Here is a tiny trained network, its code and every weight. The questions are about switching its units off for an input and a class, where a switched-off unit gives its printed mean instead of its output.

import numpy as np


def w(rows, s, z=0):
    codes = np.array(rows[::2]) - 128.0
    scale = np.full(codes.shape[1], s)
    scale[-1] = z or s
    return codes * scale


def f(y):
    return np.maximum(y, 0)


def log_softmax(a):
    a = a - a.max(-1, keepdims=True)
    return a - np.log(np.exp(a).sum(-1, keepdims=True))


def net(x, mask):
    res = np.array(x, float).reshape(1, 4) / 4 @ E
    y = f(res @ A[0][:, :-1].T + A[0][:, -1])
    res = res + np.where(mask, y, B[0][:, -1]) @ B[0][:, :-1]
    return log_softmax(res[-1] @ U[:, :-1].T + U[:, -1])


A, B = {}, {}
E = w([
[72,219,147,36],'x0',
[130,57,3,161],'x1',
[243,192,60,89],'x2',
[204,98,138,65],'x3',
],0.005)
A[0] = w([
[134,137,166,153,59],'neuron 0',
[8,65,67,168,213],'neuron 1',
[219,141,97,121,155],'neuron 2',
[68,155,158,163,208],'neuron 3',
[139,200,133,3,199],'neuron 4',
[160,27,91,104,222],'neuron 5',
[244,91,45,135,249],'neuron 6',
[198,154,140,182,180],'neuron 7',
[93,82,240,97,237],'neuron 8',
],0.019,0.0021)
B[0] = w([
[104,102,145,123,145],'neuron 0',
[99,158,1,175,243],'neuron 1',
[106,104,168,48,195],'neuron 2',
[41,143,121,143,186],'neuron 3',
[199,254,106,51,249],'neuron 4',
[241,108,135,182,214],'neuron 5',
[161,19,136,14,242],'neuron 6',
[82,70,116,103,170],'neuron 7',
[129,147,242,179,222],'neuron 8',
],0.037,0.011)
U = w([
[30,201,46,216,138],'0',
[79,161,247,184,81],'1',
[171,87,27,131,57],'2',
[175,255,121,79,199],'3',
[22,39,162,162,132],'4',
[221,80,154,217,251],'5',
[156,31,169,30,67],'6',
],0.005,0.0012)

Each question gives the input, the list of numbers given to net, and the class t.
The units are the neurons (one row each of A and B). Each row of codes is followed by its name. A weight is (code - 128) times the scale printed after its matrix; where a second scale follows, it is the last column's (A, B and U).
mask holds one flag per neuron, in row order. A switched-off neuron (its flag False) gives its mean, the last column of its row in B, instead of its output. The means were averaged over made-up inputs and are rounded, as every weight is.
A unit's drop is (log p(t) with every unit on - log p(t) with that unit switched off) / (log p(t) with every unit on - log p(t) with every unit switched off).
The circuit of an input: a set's keep is (log p(t) with only the set's units on - log p(t) with every unit switched off) / (log p(t) with every unit on - log p(t) with every unit switched off). Starting from all 9 units, units are removed one at a time, each time the one whose removal leaves the highest keep (on an exact tie, the one counted first), for as long as the keep stays at least 0.8.
units of the circuit, in order: the units of the circuit, biggest drop first
most important unit: the unit with the biggest drop
top k neurons: the k neurons with the biggest drops, biggest first
drop when u is switched off: that unit's drop, to one decimal
input [-8,4,-8,4], class 5: top 3 neurons -> [neuron 5; neuron 4; neuron 8]
input [-3,-2,-8,1], class 0: units of the circuit, in order -> [neuron 1; neuron 6]
input [5,8,-3,8], class 2: top 2 neurons -> [neuron 8; neuron 5]
input [-6,0,-4,-1], class 0: units of the circuit, in order -> [neuron 6; neuron 1]
input [-2,8,-8,-2], class 0: units of the circuit, in order -> [neuron 1]
input [-5,-2,-4,8], class 5: units of the circuit, in order -> [neuron 5; neuron 8]
input [-3,6,1,-8], class 2: units of the circuit, in order -> [neuron 6; neuron 1]
input [-2,-6,1,-4], class 1: units of the circuit, in order -> [neuron 1; neuron 6; neuron 4]
input [-3,3,-2,0], class 2: units of the circuit, in order -> [neuron 8; neuron 1]
input [-5,7,-5,6], class 2: top 3 neurons -> [neuron 1; neuron 8; neuron 6]
input [1,7,-4,0], class 2: top 3 neurons -> [neuron 5; neuron 8; neuron 3]
input [0,5,-6,6], class 5: top 2 neurons -> [neuron 5; neuron 4]
input [7,6,6,2], class 6: top 3 neurons -> [neuron 6; neuron 1; neuron 2]
input [-4,5,-3,3], class 2: units of the circuit, in order -> [neuron 1]
input [-7,-7,-6,-7], class 0: top 3 neurons -> [neuron 1; neuron 6; neuron 3]
input [-7,6,3,-6], class 6: top 3 neurons -> [neuron 6; neuron 2; neuron 4]
input [-8,-7,3,-4], class 4: top 3 neurons -> [neuron 4; neuron 6; neuron 5]
input [4,-6,-4,2], class 1: top 2 neurons -> [neuron 8; neuron 1]
input [8,-1,-8,2], class 1: top 2 neurons -> [neuron 8; neuron 3]
input [5,7,-2,6], class 2: most important unit -> neuron 8
input [2,-1,-8,-3], class 0: drop when neuron 1 is switched off -> 0.4
